Here is a tiny trained network, its code and every weight. The questions are about switching its units off for an input and a class, where a switched-off unit gives its printed mean instead of its output.

import numpy as np


def w(rows, s, z=0):
    codes = np.array(rows[::2]) - 128.0
    scale = np.full(codes.shape[1], s)
    scale[-1] = z or s
    return codes * scale


def norm(h):
    return h / np.sqrt((h * h).mean(-1, keepdims=True) + 1e-5)


def f(y):
    return np.maximum(y, 0)


def log_softmax(a):
    a = a - a.max(-1, keepdims=True)
    return a - np.log(np.exp(a).sum(-1, keepdims=True))


def net(x, mask):
    res = np.array(x, float).reshape(1, 5) / 4 @ E
    u = 0
    for l in range(4):
        y = f(norm(res) @ A[l][:, :-1].T + A[l][:, -1])
        res = res + np.where(mask[u : u + 10], y, B[l][:, -1]) @ B[l][:, :-1]
        u += 10
    return log_softmax(norm(res)[-1] @ U[:, :-1].T + U[:, -1])


A, B = {}, {}
E = w([
[131,131,132,130,130,114,122,137,129,126],'x0',
[124,87,49,231,49,53,147,104,31,86],'x1',
[125,130,131,128,135,130,125,131,118,125],'x2',
[165,1,62,36,151,41,102,104,114,105],'x3',
[252,178,95,96,141,155,209,220,95,195],'x4',
],0.0091)
A[0] = w([
[148,68,33,167,90,98,113,144,93,100,3],'L0N0',
[73,109,185,109,136,126,22,75,140,41,232],'L0N1',
[122,117,116,201,82,73,102,104,178,68,44],'L0N2',
[162,2,110,33,164,85,120,109,100,129,151],'L0N3',
[54,118,150,149,67,128,68,94,124,28,139],'L0N4',
[120,104,66,189,20,129,138,177,32,49,156],'L0N5',
[122,179,146,102,189,129,113,131,193,109,155],'L0N6',
[174,119,77,91,156,110,173,184,98,136,4],'L0N7',
[139,164,50,212,104,101,181,125,56,132,132],'L0N8',
[119,120,102,21,198,65,127,106,175,119,39],'L0N9',
],0.0088,0.0033)
B[0] = w([
[183,226,178,103,118,69,114,100,130,38,203],'L0N0',
[88,132,94,165,52,149,121,141,173,83,250],'L0N1',
[74,157,106,109,151,166,168,94,88,154,187],'L0N2',
[163,84,7,96,167,118,106,154,148,95,255],'L0N3',
[41,126,165,95,201,97,102,123,87,145,233],'L0N4',
[130,127,94,145,108,66,190,71,116,194,252],'L0N5',
[120,152,149,74,133,102,174,99,120,66,195],'L0N6',
[168,117,185,121,123,126,93,76,131,195,186],'L0N7',
[150,129,111,134,110,123,156,158,204,171,230],'L0N8',
[90,100,145,185,135,131,115,170,123,181,200],'L0N9',
],0.011,0.0094)
A[1] = w([
[219,147,125,114,216,145,153,144,103,140,118],'L1N0',
[59,173,184,91,78,192,212,126,117,155,63],'L1N1',
[69,44,130,201,122,117,128,75,117,144,64],'L1N2',
[106,92,99,117,126,121,190,185,130,155,160],'L1N3',
[208,118,125,99,157,166,195,148,117,169,129],'L1N4',
[94,111,97,144,97,129,161,125,126,122,55],'L1N5',
[116,135,201,129,83,155,139,91,116,174,169],'L1N6',
[86,145,120,81,180,146,115,166,177,181,155],'L1N7',
[130,24,111,82,160,254,5,183,123,147,102],'L1N8',
[72,129,202,157,70,118,143,73,131,108,3],'L1N9',
],0.0093,0.0031)
B[1] = w([
[146,90,255,61,150,35,57,137,26,174,234],'L1N0',
[139,153,216,63,116,108,84,59,143,127,254],'L1N1',
[181,141,49,148,206,181,115,90,37,185,199],'L1N2',
[151,156,148,198,157,117,98,113,183,120,197],'L1N3',
[161,131,123,98,70,113,84,230,67,149,251],'L1N4',
[155,118,169,153,191,117,138,144,82,119,169],'L1N5',
[28,187,222,187,52,94,144,61,128,86,197],'L1N6',
[86,78,134,193,207,180,36,150,139,110,227],'L1N7',
[53,38,171,222,139,215,74,171,152,203,213],'L1N8',
[187,129,122,115,204,76,66,56,162,150,197],'L1N9',
],0.0073,0.0068)
A[2] = w([
[74,126,123,93,122,54,179,93,180,121,149],'L2N0',
[112,131,125,169,142,246,103,131,194,12,54],'L2N1',
[138,143,117,148,85,76,115,162,96,161,142],'L2N2',
[84,88,18,118,156,136,115,71,162,54,98],'L2N3',
[114,138,146,63,147,212,108,163,130,154,104],'L2N4',
[137,146,121,175,61,164,218,173,94,149,2],'L2N5',
[113,147,125,205,127,154,163,86,120,185,40],'L2N6',
[121,57,114,125,128,161,108,188,150,77,78],'L2N7',
[60,146,117,130,203,142,114,89,72,59,102],'L2N8',
[145,133,106,121,178,90,110,78,111,103,30],'L2N9',
],0.011,0.0037)
B[2] = w([
[89,99,150,124,197,233,126,118,116,122,240],'L2N0',
[161,131,110,141,116,90,103,89,219,114,196],'L2N1',
[121,117,131,115,148,153,164,86,203,88,215],'L2N2',
[153,131,161,155,94,196,219,195,147,88,254],'L2N3',
[107,124,98,164,87,127,119,163,70,126,195],'L2N4',
[117,101,165,139,115,72,136,201,250,150,161],'L2N5',
[114,121,152,170,161,131,128,122,72,175,186],'L2N6',
[70,145,120,177,88,169,138,160,138,173,187],'L2N7',
[236,121,109,89,84,47,103,119,143,170,244],'L2N8',
[147,140,164,94,153,216,158,127,115,118,180],'L2N9',
],0.012,0.0076)
A[3] = w([
[133,204,161,141,54,161,179,177,102,137,75],'L3N0',
[125,195,181,84,57,150,58,172,51,106,1],'L3N1',
[128,118,143,92,138,153,75,176,122,78,99],'L3N2',
[162,180,179,103,142,127,76,128,150,70,38],'L3N3',
[152,103,55,127,82,71,149,87,81,122,84],'L3N4',
[202,104,22,70,89,105,170,116,78,101,73],'L3N5',
[81,132,77,115,165,197,200,145,68,9,14],'L3N6',
[127,180,69,145,191,73,206,112,144,136,94],'L3N7',
[72,117,156,131,111,127,111,148,59,162,180],'L3N8',
[132,103,44,116,176,152,71,181,59,167,22],'L3N9',
],0.011,0.0034)
B[3] = w([
[127,142,77,171,75,91,184,179,123,101,206],'L3N0',
[114,84,64,140,40,139,147,159,96,67,242],'L3N1',
[112,148,157,218,112,105,188,123,112,169,202],'L3N2',
[130,130,99,45,132,135,107,140,117,48,230],'L3N3',
[199,109,71,91,113,130,109,177,126,108,196],'L3N4',
[180,148,59,52,146,149,94,80,125,130,239],'L3N5',
[24,134,132,123,159,161,241,175,89,92,198],'L3N6',
[123,109,172,109,122,168,58,190,120,93,253],'L3N7',
[143,175,133,163,111,102,145,101,42,121,231],'L3N8',
[126,160,203,128,201,89,11,95,94,198,210],'L3N9',
],0.012,0.0058)
U = w([
[90,163,159,67,137,130,45,41,181,62,214],'0',
[62,71,67,214,144,186,81,157,220,112,169],'1',
[135,169,156,115,42,102,130,175,56,72,162],'2',
[134,84,183,163,179,114,9,177,76,215,9],'3',
[67,180,159,192,188,133,143,8,61,193,215],'4',
[88,107,54,102,193,195,228,115,93,72,76],'5',
[168,175,156,202,113,61,204,147,207,206,67],'6',
[246,129,45,60,160,96,109,101,131,155,158],'7',
],0.016,0.0013)

Each question gives the input, the list of numbers given to net, and the class t.
The units are the neurons (one row each of A and B). Each row of codes is followed by its name. A weight is (code - 128) times the scale printed after its matrix; where a second scale follows, it is the last column's (A, B and U).
mask holds one flag per neuron, layer by layer. A switched-off neuron (its flag False) gives its mean, the last column of its row in B, instead of its output. The means were averaged over made-up inputs and are rounded, as every weight is.
A unit's drop is (log p(t) with every unit on - log p(t) with that unit switched off) / (log p(t) with every unit on - log p(t) with every unit switched off).
unit that matters most: the unit with the biggest drop
k most important neurons: the k neurons with the biggest drops, biggest first
top k neurons in layer l: the k neurons of layer l with the biggest drops, biggest first
drop when u is switched off: that unit's drop, to one decimal
input [-6,2,8,5,-4], class 5: unit that matters most -> L2N3
input [-3,1,-8,-5,-6], class 4: 2 most important neurons -> [L0N3; L0N0]
input [7,-4,6,-7,0], class 0: 3 most important neurons -> [L0N3; L1N4; L2N3]
input [-3,0,3,5,0], class 1: 3 most important neurons -> [L0N9; L2N3; L1N8]
input [8,4,7,-8,1], class 6: 2 most important neurons -> [L0N8; L2N5]
input [-1,-2,6,1,-8], class 1: 3 most important neurons -> [L0N1; L0N0; L0N5]
input [4,8,-4,0,6], class 6: 3 most important neurons -> [L0N3; L0N8; L2N5]
input [-4,1,5,7,-7], class 5: 3 most important neurons -> [L2N3; L3N6; L0N0]
input [-2,-1,7,-1,1], class 2: 3 most important neurons -> [L0N1; L0N5; L0N3]
input [-7,8,-7,-7,0], class 4: 2 most important neurons -> [L0N3; L2N6]
input [-6,3,-7,1,-6], class 5: 3 most important neurons -> [L2N3; L2N0; L0N1]
input [-8,-7,-3,0,6], class 2: top 2 neurons in layer 0 -> [L0N3; L0N6]
input [-7,-6,8,0,3], class 2: 2 most important neurons -> [L0N3; L0N6]
input [6,7,4,1,-4], class 5: unit that matters most -> L2N0
input [1,5,-4,3,-6], class 5: 2 most important neurons -> [L2N3; L3N6]
input [4,6,-7,0,-6], class 4: top 2 neurons in layer 0 -> [L0N3; L0N4]
input [8,-2,7,-2,1], class 2: top 2 neurons in layer 0 -> [L0N1; L0N5]
input [7,-8,-5,3,0], class 1: drop when L2N1 is switched off -> 0.1
input [0,2,5,-1,3], class 6: drop when L0N3 is switched off -> 0.3
input [-8,-3,-1,2,8], class 3: drop when L2N5 is switched off -> 0.0
input [3,8,-1,1,4], class 7: unit that matters most -> L0N0
